Each row is shifted at random along 5 fixed directions that mean nothing.
Known rows, with every step that occurs
pemim, kitep, bafed, tutef, dubag, gamop: [  29   23 -492  -95   13 -374 -494  -65  590  -65  373 -493  163 -304
 -159 -389 -558  -49  -93  -75  665  105  104  157 -254   32 -236 -154
    3 -456 -260   55   35 -652 -166   67  140 -301  221    0  320   54
  116   92  -18  167  318  552   17   54  -63 -456  289  153  207   28
  -82 -275  109 -426 -203 -700  260]
belegog, pegi, dubag, kitep, tufo, pemim, bafed, tutef, supesi, pivo: [-122  187   68   88  -97 -253    2   38 -100   96  116   77 -164  235
  117   50  -74  131 -126  167  106 -123  -36   39  162 -155  -51 -141
  -93 -307   24   27    5  -99  -34  -40 -306  103  -51  139  184  136
   21   22 -101   97   40  222 -145  178   69   86  -15  108 -362  -67
 -157 -271  259  124  120  198  106]
tufo, pemim, pegi, dubag: [-104   97 -209   86  -10 -335  -27   97 -149  177  158  279 -259   15
  -22  178   97  104 -264 -100   35   61 -193   23  230 -174   82  -97
 -260 -355   73  -70   32  -70  -27   47 -287  171  -56  345  376  -23
   76  -67 -208 -138  203  321 -182  318  166 -113   79  108 -271 -131
  -39 -449  315 -109 -109  355  179]
gamop, belegog, pegi, dubag, pivo, supesi, bafed: [-234   60   -8  170  101  -88   28 -116  167  157  -79 -110 -160    2
 -325  108   36   56   20 -184 -303   53  110  250 -157  397   58  608
   35  -58  114   38   67  -33 -172  -20  -52  134  -34 -108  237  -89
   56   83 -150  -30 -239  -74 -147  389  208  -64  291  108   23 -239
 -256  118  243  -82  -95  -23 -120]
tutef, dubag, kitep, supesi, bafed, pemim, pegi: [ 103  110 -325 -175 -451  -23 -215 -348  186 -231 -321  -52  323   74
   93 -165 -154  -69  110 -515 -194   98  121  -35 -417  389 -561  709
   92 -157 -240 -195   10 -193 -259 -105 -390  -80  196 -337  469  183
  431  -95 -142 -332 -303 -392 -110  202   68 -263  204  305 -226   82
 -460   35  -70   79   13 -583 -285]
gamop, belegog, pegi, dubag, pivo, supesi: [-137  114   24  107   64  -32   -2 -145  188  108 -113 -210   33  -83
 -261   67  -24    5  -70 -117 -120   91  113  134 -176  531    4  547
  237  -22  -22   65  142  -73 -111   39   27  -10   65 -200  165 -143
  155  -10 -187   12 -119 -195  -73   57  196   36  346  -34   27 -118
 -311  206  207 -111 -128  -89    6]
belegog, pegi, dubag, supesi, bafed, tutef, kitep, pemim: [-134   39   95   94  211 -251 -178  137   98    5  177 -208 -164   98
  -90  -93 -211   84 -222  102  312  -61   54  156  247   53  220 -201
   19 -227   -2  163  -99  -35  -94 -113  200   60 -185   73  -38    1
 -164  164 -125  369   38  237   -4  120  242   61  226    4  -94 -177
  -15 -111  249  -39   80 -181  110]
pemim, belegog, pegi, dubag, kitep: [-184   65 -539  -12   53 -457  -38   73  336  189  365   -2 -137 -331
 -257    0 -132   84 -168 -161  345  268  -23   72 -199 -125 -150 -157
 -294 -487 -175  -29  -54 -399 -114   43 -247 -187  255  320  489  -24
   31    8 -283  -37  471  518 -224  269   39 -358   77  195  200  -26
 -182 -455  293 -504 -277    7  341]
pegi, dubag, kitep, supesi: [ -54 -247 -560   83   36 -116 -213  -17  497  -88  229 -358   62 -517
 -220    4 -194 -167  -39 -321  318  278  117  179 -121  321  122  245
   18  -42  -45  -80  -82 -310 -142   42  387 -287  280    4  -10 -193
  165  113 -221  126  287  236  132  -18  128 -250  392   34  174    9
 -206   35   85 -554 -271 -466  171]
gamop, belegog, pegi, pivo, supesi, dubag, kitep, tutef, bafed, pemim: [ -95  618  775   17   -8   82  -13    5  -29   92 -454 -184   63  757
 -170 -285 -154  463 -226  221 -337 -366   46  -41   18  449 -199  441
  322 -322 -161  353  -93  344 -235 -232 -169  270 -467 -484  360  203
 -102    2   48   53 -791 -451  -36  185  540  350   89   20 -244 -188
 -265  184  389  555  340 -170 -240]
gamop, pivo, supesi, dubag, kitep, pemim, pegi, belegog: [  32  129 -186  -54 -140 -301 -160   28  182  -22  149 -163  172  -99
   42 -192 -298   22 -179    9  576   90   -8 -213   32   44 -294 -310
   69 -272 -203  151   99 -335  -59  -22 -428 -204  148   24  282   31
  161   27 -232  338  298  287  -28  -86  145 -118  -13   72  -65   -4
 -203 -242  229  -84  -43  -73  225]
pemim, kitep, tufo, belegog, pegi, dubag, supesi, bafed, tutef: [-121  414  732  174  -98   99  -79   29  -72  -19 -193  -48   53  588
  -53 -199  -47  271  -99  366 -261 -157  -18 -100  297  494  -84  184
  302 -115  -69  278 -253  400 -154 -147    9  183 -399 -317   24   48
  -21   30  132  180 -529 -444   46   33  421  289    5  117 -414 -103
  -26  101  276  444  215  -35  -93]
pegi, dubag, pivo, supesi, bafed, kitep, pemim, tufo, belegog: [-192 -152 -410  395 -157  -86  110  -49  133  128  212   44 -441 -246
 -257  259  141  -25  -98 -364 -152   -9  -55  128   -2  382  365  708
 -259 -204  293 -196  -43 -117 -201   19  195   -6  -52   19   77 -172
  277   51 -373 -252   59  146   -1  374  335 -192  406  202 -271 -154
 -288  -41  209 -422 -244   11   47]
pemim, pegi, dubag, gamop, pivo, supesi, bafed, tutef, kitep, tufo, belegog: [  23  365 -388 -102 -484 -192  -96 -117  371   -6  126 -182   32   16
  -48 -259 -435  221  -89   10  432 -178  -24 -148 -369  -89 -538  -22
 -112 -691 -122  -12  108 -575 -251  -30 -543 -190  175  -50  467  216
  279  -79 -111 -206   59  447  -82  207   34 -211   36  281 -222  -53
 -398 -366  329 -166 -121 -235  231]
belegog, pegi, dubag, gamop, pivo, supesi: [-246 -469 -175  258  309 -169  161  -77 -208  148   25  239 -294 -322
 -102  653  343 -272 -165 -349 -173  339  107  295  233  459  623  537
   26  346  398 -142  384  107  177  239   88  142  116  248  -91 -464
  177    0 -397  102  205 -165 -204  145   69   51  403 -211  -89 -141
 -375  220    4 -247 -146  423   13]
kitep, pemim, tufo, belegog, pegi: [ -47  141   63  259   76 -206  -41   41  136   66  338  -91 -288  160
  -86 -119 -226   -4 -119  168  273 -139  -82  -35  252  -14  107 -419
  -33 -549  -33   77 -156  -65   15   -7  126   65 -242  239   -9  -32
   27    2  -94   96  228  186   34  -19   77 -110  132  141  -44 -112
   91 -220  318 -211   51   44  284]
dubag, kitep, pemim, pegi, belegog: [  -7  454  459   62 -161  -66   87  172 -268  127 -237  252  112  493
   99  -20   25  278 -310  114  -25  -71 -159 -349  353  116 -186   -8
  -20 -194 -235  170 -145  363   18 -111 -436  178 -220 -123  384  136
   16 -147 -107  104 -168 -264  -22  -82  464  188 -223  -14 -396   75
 -200 -211  247  393  291  322    7]
kitep, pemim, pegi, dubag, gamop: [ -14  560  190 -145 -219    2 -162  -86  140   68 -378  -89  375  236
 -122 -279 -133  232 -104 -167 -157   83 -112 -190 -171  444 -545  493
  182 -243 -395   64 -126   67 -185  -99 -292  -16   -5 -434  699  174
  186 -149  -17 -231 -402 -319   14   27  390   19    3  224 -142   54
 -234  -91  180  242   51 -325  -55]
bafed, tutef, dubag, supesi: [ -23    1 -177  -78 -106 -107 -147  -84   33   24  -56   10   58  -80
   14  134  -16  -78 -136 -113 -101  172  106  170  -49   54    9  316
  -26 -110   22 -153   93 -112  -64  104  -48   64  154   65  236   32
  115 -104  -23  -83  -29   -3 -121  126    8  -79   87  -43 -172  118
 -300 -102    8 -103   31 -152  -69]
tufo, belegog, pegi, dubag: [-249  212   21   87  -18 -170  230  121 -172  205   -5  328 -322  185
 -110  267  133  179 -268   45 -151   31 -104  -25  159  -16   94  -24
 -169 -330   73  -10   36  143  -19  -47 -299  279 -147  247  265  -32
   23 -169 -178 -176   14   35 -161  264  211  110  -39   95 -264 -197
 -149 -276  310   -5   16  496  153]
belegog, pegi, dubag, kitep, tufo, pemim, bafed: [ -25   32 -326  255   16 -266 -131  -30  316   62  312  -96 -114 -142
 -211 -158 -179   -3  -32 -172  319   17  -84   48   -3  128    0   54
 -120 -462 -112 -108 -130 -313 -104   28  179 -152  -13   89  199  -21
  181   30 -190 -132  292  217   -8  132  183 -323  327  213  -28  -47
   -4 -216  284 -410 -175 -146  278]
tufo, pemim, pegi, dubag, supesi, bafed: [-123  320  275   82 -101 -246   41  163 -415  255 -144  499  -98  362
   85  187  224  256 -211   92 -193   14 -240  -96  328 -261 -114   15
 -260 -173   34  -84   -4  205   14   30 -642  280  -84  179  531  188
  -39 -190  -20  -82  -65   93 -291  301  265   97 -300   62 -499  -22
 -116 -423  283  330  190  560  -46]
dubag, kitep, supesi, bafed: [  82   89  209  144   -8   52 -236  -28  324 -159  -36 -427  237  101
  -57 -248 -321  -74   97  101  114  -41  168   63   61  330 -107  139
  260   58 -139  176 -210   36 -139  -48  261  -89  -18 -321  -93   48
   -8  145  176  399 -152 -113  195 -117  198 -104  114    1   19    1
  -53  220   96   57   97 -459 -119]
supesi, bafed, kitep, pemim, belegog: [ -67  244  539  284  193 -271 -190  265 -135  132  321  -25 -361  520
  -38 -147 -167  294 -333  340   95 -339 -171  -38  556  -95  262 -446
 -100 -427   30  390 -293  279   -6  -11   51  204 -531  185  135   52
 -218  151   47  425  -73  303   50   94  339    9    7   10 -156 -142
  198 -285  418  189  244  125  104]
belegog, pegi, dubag, pivo, supesi: [-146  155  -31  122  175 -242 -124   16  165  187  187 -199  -74  -94
 -229  -15  -96  107 -142   54  164  -27  -30  147 -104   97   23   61
   80 -221  -75  119   68 -206  -56   50    5  -57   67   28  259  -44
   -8   -7 -171  136  154  312 -138   44   73    9  280  -45   44 -154
 -115 -109  359 -141 -171  -59  213]
gamop, belegog, pegi, dubag, kitep, tufo, pemim, bafed, tutef, supesi, pivo: [-271  388  245  152    6 -180  110   60  -46  338   47   52 -473  462
 -184   98    8  370 -176  125 -355 -239  -63  163  139  -52   67  174
 -218 -566  143   84 -124   92 -161  -59 -253  313 -317  157  382   97
 -102  110  -90 -157 -337  170 -157  525  236  112   91  187 -214 -177
 -194 -268  461   83  162  274  -22]
tufo, belegog, pegi, pivo: [ -53   33  -39  167 -166  -52  273   14  -76  -46  -28  186   87  130
   84   76  -24  -19 -137   90  245   14  -21 -157  138   79  -56  -49
   27  -73 -113   11  126   22   83 -122 -223   60   12  -64  -20   20
  161 -174 -181   95  244 -111  -48 -209  102   79  -49   -4 -348  -17
 -180  -30   54   50   17  372  183]
kitep, tufo, pemim, bafed, tutef, dubag: [ 184  -99    9  -16 -171 -214 -208  -45 -242 -246   59  156  126   96
  435   40 -196 -210 -223  176  453  -34   45  -87  334  -95   32 -378
  127  -82   28  -25  268 -160  124  113 -170   54    0  172 -126   69
  238 -127   56  264  214  -24  -20 -176  -18   -9  -55 -130 -500   59
  -97 -143  -37  166  227   74  118]
dubag, gamop, belegog, pegi, pivo, supesi, bafed, tutef, kitep, pemim: [-182  -83   41  238  316 -185 -134   48  281   46  222 -419 -255   25
 -290 -106 -266   61 -188  -20  292 -114  131  285  173  328  378  113
   66 -197  103  240  -38  -84 -120 -102  433   43 -258  -60 -121 -152
 -138  295 -213  389  -13  219   63  181  271  -22  501    3   61 -247
  -91   95  241 -206  -36 -285   79]
bafed, kitep, tutef, supesi, dubag: [ -47  292    5  -93 -116   -2 -184  -53  259   44   33 -386 -230  258
 -105  -50 -305  111  -32   58 -340 -214  162  211 -137   75  -65  184
   55 -426   59  137 -183  -10 -307  -46   87  163 -146  -42  219  129
  -35  160  139  -42 -459  165   86  383   36  -47  192  140    9 -140
 -185  -52  301   46   93 -467 -153]
supesi, dubag, gamop, pivo, pegi: [  78  137  283 -134   72 -253  -74   -4 -208   -6  -47   47  164  146
  281   77 -169 -105 -253  320  384   42   21 -136  234 -123 -237 -506
  212  -29  -94  226  358  -15  150   94 -633   10  115   84  187   44
  -49  -15    3  532  202  108 -173 -209 -128  117 -186 -237  -67  -78
 -204 -120  135  351  214  159   43]
gamop, belegog, pegi, dubag, kitep: [  -9  314  175  -48   44  -41  -88  -91  471  -73 -131 -476  358  -23
 -224 -321 -358  -14  -34  169  208  169  260  -20 -164  551 -343   93
  422 -115 -353  269 -100  -84 -216  -68   71 -202   89 -349   77  -21
   13  107   56  320  -62 -303   90 -111  271  -97   99   34  226  -10
 -164  212  160  -68  -59 -361   40]
gamop, belegog, pegi, dubag: [-177 -131 -172   30  184 -162  -25  -93  226  -64   31 -144  -27 -218
 -190   71  -83 -149 -108 -122   79  294  189  165   23  443  144   70
  209  -41   42   91  114 -105  -65   -9  115   53   21  112  -57 -257
  118   90 -186  168   74 -156  -19  137  157  -86  262   62  111 -205
 -114   97  109 -258 -144   -6  120]
gamop, belegog, pegi, pivo, supesi, dubag, kitep, pemim, bafed, tutef: [ -50   37 -194 -121 -373 -183  -66 -130  -70 -166  -66  281  188  128
  130 -102  -63  115 -146 -180  246  116 -106 -212 -153   78 -423   95
   14 -230 -139  -50  267 -211  -47 -102 -695 -104  121  -56  448  104
  330 -175 -265  -70   -6  -30 -266  -18   35   63  -13  179 -365    8
 -376 -194   80  137    6  -52   77]
supesi, bafed, pemim, tufo, belegog: [  67   66  169  273 -185  -65  -63  -40  -33 -108   96   -5  -43  138
  109  -86  -92  -63  -96  159   67 -137  -32  -81  273  139   76    0
   80 -181  118   70  -65   29  -35   36   37   88 -180  -14  -54   27
  157  -24   53  145    2  -46   72   23  227 -113  -21   95 -393  -22
   -6  -68  136   49   48   46   17]
pivo, gamop, belegog, pegi, dubag, supesi, bafed, kitep: [-133  -37  121   31  148 -303 -268    0  169 -165  210 -232  116  -39
  -46 -203 -303   53 -171  273  486   38  173   91   18  146  -90 -312
  256   -2  -46  322  114 -190  -78  -11 -134 -167   50    1  -12  -46
  -77  134  -38  596  209  213 -143   21   39  -49   96    2  -43 -209
  -76  -31  144   53 -102 -220  112]
pivo, gamop, belegog, pegi, dubag, supesi: [-218   73 -135  -68   34 -294   24   32 -103  177  -17  301    9 -136
  -78  208   99  105 -271 -114  132  303  -72   -6   -8  -11  -92    9
  -84 -152  -11  -80  236 -124   80  111 -508   28  207  264  467  -62
  103 -212 -267  -69  215  110 -321  123   81   57  -63   18 -137  -35
 -313 -297  180  -98  -50  321  197]
pegi, dubag, pivo, supesi, bafed, kitep, tufo, pemim: [  -8   92  -67  198 -130 -105  -74   23   37  -53  162  -24  -66  -19
   -9  -55  -95   97 -154   80  273 -206 -135   -8   58  -36   41   31
  -35 -241  116    1  -26 -115 -133  -47    4 -136  -49  -38   96  119
   51   -7 -109   78  108  324   -7   48  236   29  121   33 -355 -159
 -127 -139  297    1  -97 -132  146]
bafed, tutef, kitep, pemim, tufo, belegog, pegi: [  65  165   59  101 -296    8   61 -156   65 -172  -40  -22   10  243
  125  -89 -229  -84  -36   50  134  -90   95 -143   33  264 -170   18
  149 -303 -110  -10  -10  -27  -48  -81  -81   48  -91 -109  -82   43
  261 -108  -85  -49  -32 -326   15 -111   73  -21   92  149 -314    5
 -232   32   68   11  125  -83   65]
belegog, pegi, dubag, kitep: [ -55   40 -230   15   85 -146  -92  -75  477  -66   76 -379  222 -315
 -224 -153 -244 -143    1  -56  273  272  228  106 -205  419 -150  146
  217  -57 -258   94  -92 -219 -180  -42  211 -257  229 -174   46  -86
   50  111 -104  237  208  -50   31  -31  148 -227  230   63  225  -21
 -157  104  102 -309 -230 -381  124]
bafed, dubag, supesi, pivo, gamop, belegog, pegi: [-172    5  -80 -117   14 -303  -27 -103  -44  -19  111  158  -23  -16
   54   73 -115  -12 -187   31  261  180   30   -8  -64  -78 -223 -302
   21 -230    7   66  324 -200   87   48 -600  -10  123  264  312  -12
   98 -116 -183  139  233  161 -303   28 -184   -1  -69   80  -26 -139
 -255 -227  113   -3   24  112  137]
kitep, tutef, supesi, pivo: [ -46  -57 -131  115  208 -354 -221  148  184   94  516 -348 -275  -11
   71   -1 -342  -56 -112  275  409 -153   45  267  296 -436  249 -647
 -134 -345  138  187  -47 -285   23   66  142   77  -26  387  -58   38
 -183  246   30  515  309  794   52   87 -157 -127   99  -49   52  -92
   92 -320  288 -168   41  -40  219]
pivo, supesi, dubag, kitep, bafed: [ -19  362  498  123   66 -147   -9  261 -273  183    2  184 -150  450
   58  109  -44  209 -260  307   46 -212 -120 -150  355 -139   42 -238
  -81 -189  -40  177  -74  314   32    7 -294  128 -198   41  229  146
 -181  -58   71  314  -98  143  -66  -52  278  220 -180 -187 -202  -95
 -122 -149  369  376  346  237   17]
bafed, pemim, belegog, pegi, dubag, kitep, supesi, pivo, gamop: [-285  393  137  127  152 -345 -114  166   95  328  338  -92 -369  219
 -286 -139 -183  478 -274   76   98 -265 -210   96  -30 -140  -84 -141
 -181 -601  -31  342 -138  -91  -73  -47 -289   59 -227  133  619   81
 -146   77 -209   53  -54  632 -175  312  148   35  136  249   27 -309
  -53 -435  576   -7  -46  -28  223]
kitep, tutef, dubag, gamop, pivo, pegi: [ -42  -50  135    9  423 -461 -152  171 -126  187  305  -34 -219   46
  120  183 -205  -54 -418  319  597  -22  -27   89  470 -288  229 -770
  -28 -252   58  242  320 -120  195  168 -269   75  -30  435   72 -119
 -207  120 -123  618  447  525 -155  -65 -120   39   79 -324   93 -164
  -79 -286  280   24  162  245  249]
tufo, pemim, bafed, kitep, tutef, dubag, supesi: [  99  162   85  -18  -97 -304 -246  125  -97   29  133   55  106  159
  226  -58 -251   53 -282  281  514  -38  -68 -114  286 -263 -128 -450
  -35 -291 -143  -34  106 -181   45  144 -269  -73   69  160  184  168
   64 -163   52  223  318  261  -81 -168   30  -22 -114 -127 -340  176
 -117 -328  140   69  195   63  182]

Rows
[-134  237   40   37 -237   -8  154  -43 -296  196 -202  378 -130  198
   -3  318  199  197 -194 -305 -443  -37 -167  -58 -117  163 -142  710
 -168 -111   53  -81  111  231  -25   34 -507  128   -7 -142  643  104
  206 -195 -214 -373 -321 -103 -222  215  160  133   19  100 -332  -54
 -467 -118  176  247  106   83 -164]
bafed, pemim, kitep, supesi, dubag, pivo, gamop
[  86   11 -393  -83 -523   11   39 -333  175 -225 -257   32  388 -126
   92  -90 -207  -45  -26 -358  269  115  127 -121 -360  354 -485  584
   97  -72  -55 -109  350 -392 -108  -34 -554 -165  303 -328  302   70
  490 -119 -255 -195  -53 -223 -144   38   96 -143  109  180 -364   43
 -618   53  -69  -33  -93 -188  -33]
dubag, supesi, bafed, tutef, kitep, tufo, pemim, pegi, pivo, gamop, belegog
[  30  232  -38    3 -348  -96   85  -83   35 -152  -75  128  340  134
  135 -225 -161   95 -130   30  392   21  -95 -345  -81  188 -463  -48
  133 -248 -354   45   44 -139  -20 -154 -442 -204   87 -222  257  171
  306 -206 -197    5  173 -170  -60 -296  184   43 -111  152 -349   57
 -234 -107   98  123   27   39  242]
bafed, dubag, kitep, tufo, pemim, belegog, pegi, pivo
[ -29  303 -103    5 -421   -1   12 -234  198  -43 -226 -140  192  105
  -29 -162 -250  103   16 -215   62  -86  128  -38 -402  442 -470  656
  152 -158 -175   46  157 -269 -171 -115 -371  -62  124 -500  368  133
  370 -114 -209 -205 -240 -204  -97   76  180  -28  211  279 -324  -89
 -489   80  100   82  -52 -279  -46]
tufo, pemim, belegog, pegi, dubag, kitep, bafed, tutef, supesi, pivo, gamop
[-185  -11 -474  -49  -40 -218  -31  -13  282  137  114 -112 -116 -272
 -228   86 -116   79 -195 -282  186  161    5   71 -189   78  -83  168
 -148 -308   23   25  170 -324 -110  -32 -323  -37  171  110  431  -92
  108   49 -368  -27  131  396 -109  272   71 -133  197  126   98 -180
 -374 -248  255 -317 -176 -109  138]
kitep, supesi, dubag, gamop, pivo, pegi, belegog
[-130  323  245  132   99 -110  -84   59  192  194  102 -333  -41   76
 -224 -125 -232   81 -112  265  130  -43   10   12   92  272  -63    4
  174 -198  -86  240  -61  -12  -84    7   70   -5 -117 -167  185   -7
  -69   39   36  248   14  169   79   23  167    5   77   78    3 -122
  -26  -39  291    3  -27 -106  122]
tufo, belegog, pegi, pivo, supesi, dubag, gamop
[ -29  426  567  147   -8  -90 -125   94 -169   15  -79   -1  -47  506
   34 -147  -82  260 -210  313  -84 -266 -103 -114  371  220  -45  -95
  190 -216  -61  294 -213  294 -137 -107 -103  176 -387 -118  116   87
  -51   74   71  213 -300 -143   37  123  429  173   28   68 -394 -220
   79  -92  387  434  158   91    0]
supesi, bafed, kitep, tufo, pemim, pegi, dubag
[-181   -6  -84  105  116 -181  -80 -117  177   66   13 -183  -33  -44
 -249  -25 -111   97 -159 -116  116  -14  125  186 -200  357   53  391
  160 -123  -21  110  249 -251  -63    4  -27   19   19 -105  197 -119
  125  -19 -250   58   18   43 -167  147  114  -20  406  -18  -45 -200
 -288   73  193 -134 -146  -84   94]
tutef, bafed, dubag, gamop, belegog, pegi, pivo, supesi
[  30   30 -312   47 -192 -251   94  -85   -5   15  112  237  -92  -43
  124  133 -114 -153 -104 -161  284  131    0 -125   44  -15 -132 -134
 -173 -392  -86 -210   68 -199   59   74 -317  -37  107  251  185   38
  288 -185 -233 -175  367  -38 -131   12   -5 -230  -21  147 -190   85
 -288 -248   72 -245   84  177  222]
tutef, dubag, kitep, tufo, pemim, belegog, pegi
[ -26  240  234    3   41 -170 -160   72    7   71  125 -217   17  131
   66  -34 -296  101 -242  298  293 -173   34   10   76   15  -89 -160
  134 -135  -71  289  113  -53  -18   54 -143  -51  -15 -104  197   93
  -58   33   29  381   31  294  -29  -84   39  101   38 -106 -116  -99
 -173  -94  236  220  103 -187   84]
bafed, kitep, tutef, supesi, dubag, pivo, gamop
[-305   75 -540   33 -235 -275  288    7 -142  324  139  496 -356 -167
 -108  424  203  168 -177 -346  -99  106 -181   69 -261 -321 -124  324
 -530 -350  186 -236  246 -229   20   38 -739  108  236  293  711   74
  169 -247 -416 -471  208  516 -417  429  -92  -63  -52  254 -268 -154
 -469 -511  244 -197 -180  408  139]
tufo, belegog, pegi, dubag, supesi, pivo, gamop
[-168    9  212  156  270 -331  -79  155 -101  224  282   -4 -368  109
  -82  208 -143  122 -389  215  243  -38   10  115  400   -3  308 -244
 -108 -226  198  250  223  -11   88  195 -160  152 -193  316  114 -173
  -90  137  -84  376  138  360 -113  178  106    2  116 -138  -15 -153
 -129 -198  295  -60  149  291  127]
pemim, bafed, tutef, kitep, supesi, dubag, pivo, gamop, belegog
[-148  -75  377  164  286 -418   60  176 -548  223  123  442 -189  122
  202  436  172   15 -417  254  298  122 -124  -81  602  -63  329 -460
   41   92  180  140  415  145  377  302 -508  172  -14  464   92 -236
   25 -148 -206  466  404  110 -296 -135   56  243 -122 -317 -302  -57
 -163 -194  203  182  162  876  267]
pemim, belegog, pegi, dubag, gamop, pivo, supesi
[ -84  -25   61  274  -40 -122   61  -57 -203   30   44  206 -284  223
   45  178   93   62  -94 -213 -180 -178  -35  101  146  177  252  355
  -54 -141  152    0  -41   97   14  -27  -36  214 -169   72   64  -41
  146   60 -268  -43 -194  -99 -157  233  187   87  262   76 -379 -149
 -232  -26  210   90  102  147   -3]
belegog, pegi, pivo, supesi, bafed, tutef, kitep, pemim, tufo
[-122  344  484   -3 -162 -131   59   35 -397   11 -154  430  -17  518
  187   88   46  344 -256  173  -72 -185 -170 -268  148   58 -215  -91
   66 -202  -10  171   51  279   50  -21 -716   90 -147   53  393  140
   90 -151  -92   75 -273 -165 -232   32  222  345 -252   28 -463 -134
 -329 -168  293  561  296  319   66]
pemim, belegog, pegi, dubag, gamop, pivo, supesi, bafed, kitep, tufo
[ -24 -223 -349  -89  -23 -280 -232  -27  292 -228  212 -320  256 -406
   75 -106 -359 -159 -218   40  824  219  165  -69  -17  183 -143 -358
  235   46  -97  215  312 -448  -15  -18 -240 -318  310    0  -46 -141
  141  111 -285  614  491  332    3 -202  -27  -98  133  -56    9 -121
 -269  -62   41 -182 -172 -281  248]
bafed, kitep, supesi, dubag, gamop, pivo, pegi, belegog
[-145  -57 -105  201 -102 -266  171   33 -373  123   -8  443 -179  -52
  130  434  225   19 -291 -155  176   36  -93  -93  138  130  193  260
 -128   15  119 -183  336  -63  114   91 -407   41  131  139  131  -80
  280 -244 -440  -43  283  -14 -287   25  204  161  120 -109 -534  -73
 -447 -116  146   18   22  505  174]
tutef, kitep, bafed, pemim, tufo, belegog, pegi, dubag, pivo, supesi
[-159   50   21  158 -164   47  152 -107  -31  -17  -57   34  -13  -45
  -16  184   18  -26  -70  -85  -57    3   82    1  -69  454  -14  482
  125  116   97   64   83   67  -37  -50 -120  -39   42 -249   43  -59
  201  -38 -237   39  -76 -179  -39   -4  147  138  147  104 -312 -168
 -376  147   81   94  -50  -35  -10]
bafed, kitep, tufo, belegog, pegi, dubag, supesi, pivo, gamop
[-162 -149 -599   43   50 -458  -75  163  218  160  567   33 -275 -319
  -84  114 -167   11 -190 -118  574  193 -137   18   71 -258   41 -468
 -369 -450   15  -12   20 -397   -9   48 -232 -203  190  456  297  -78
   55   66 -359  169  582  791 -144  115  -86 -222   92  137   97  -52
 -162 -483  313 -455 -195   40  439]
pemim, belegog, pegi, pivo, supesi, dubag, kitep, tutef
[-101  589  261  118 -145  -41   35  -17  209  201  -83 -246 -105  375
 -235 -180 -260  336   -8  190 -103 -372   30   13 -243  127 -306  279
   42 -455 -133  171 -127  -82 -259 -116 -224   84 -133 -278  348  245
  -22   -2   34  -77 -347   90  -55  273  248   44   86  155 -146 -209
 -236  -63  471  164   88 -105   -3]
tutef, kitep, tufo, belegog, pegi, dubag, pivo, supesi, bafed
[  72 -243 -200  -39 -254 -332 -184  -10 -216 -286   54  262  296 -181
  410   39  -74 -191 -254 -110  688  254  -28 -304  228  120 -168 -288
   82  178 -111   -8  279 -223  120   26 -552 -221  264   58   43  -16
  346 -135 -327  432  481   -4 -130 -292  108  -41  -99  -20 -469   70
 -274 -175 -108   97   46   77  186]
pivo, pegi, dubag, supesi, bafed, kitep, pemim, belegog
[ -91  161  190  105  153  -47  -21  -83   95  218  -50 -196 -243  201
 -198  158  -71   30 -110  -86 -298  -51   76  151   57  403   44  393
  100 -188   22  150   24  153  -98   63  -79  127 -123 -101  232 -147
    0  192 -125   61 -269 -103  -42  207   73   -7  370  -31  163 -175
 -282  118  282   20   86 -125 -154]
pemim, kitep, supesi, dubag, gamop, pivo, pegi
[ -32  203  176 -126 -204 -252    4    6 -255   39  -78  285   62  267
  233  102 -139  165 -318  148  242   -5  -22 -182   96 -137 -309 -194
  -38 -205    4  129  388 -106   91  121 -877   77   68  109  435  118
  157 -158  -58  156    1  109 -265   20   18   85 -265  -51 -316   -9
 -396 -271  149  291  250  326   29]
pemim, kitep, tutef, bafed, dubag, supesi, pivo, gamop, belegog
[-204 -227 -362  237  278 -390 -254  113  307  -29  618 -273 -375 -121
 -258 -193 -261  130 -172  -64  524 -216  -77  275   -1 -206  298 -327
 -170 -431   99  175 -101 -321 -131 -155  259 -142 -139  239   59  -25
 -170  253 -317  363  340  835  -79  206   22 -141  464  111   89 -360
   71 -257  368 -319 -252 -385  281]
belegog, pegi, pivo, supesi, bafed, kitep, pemim
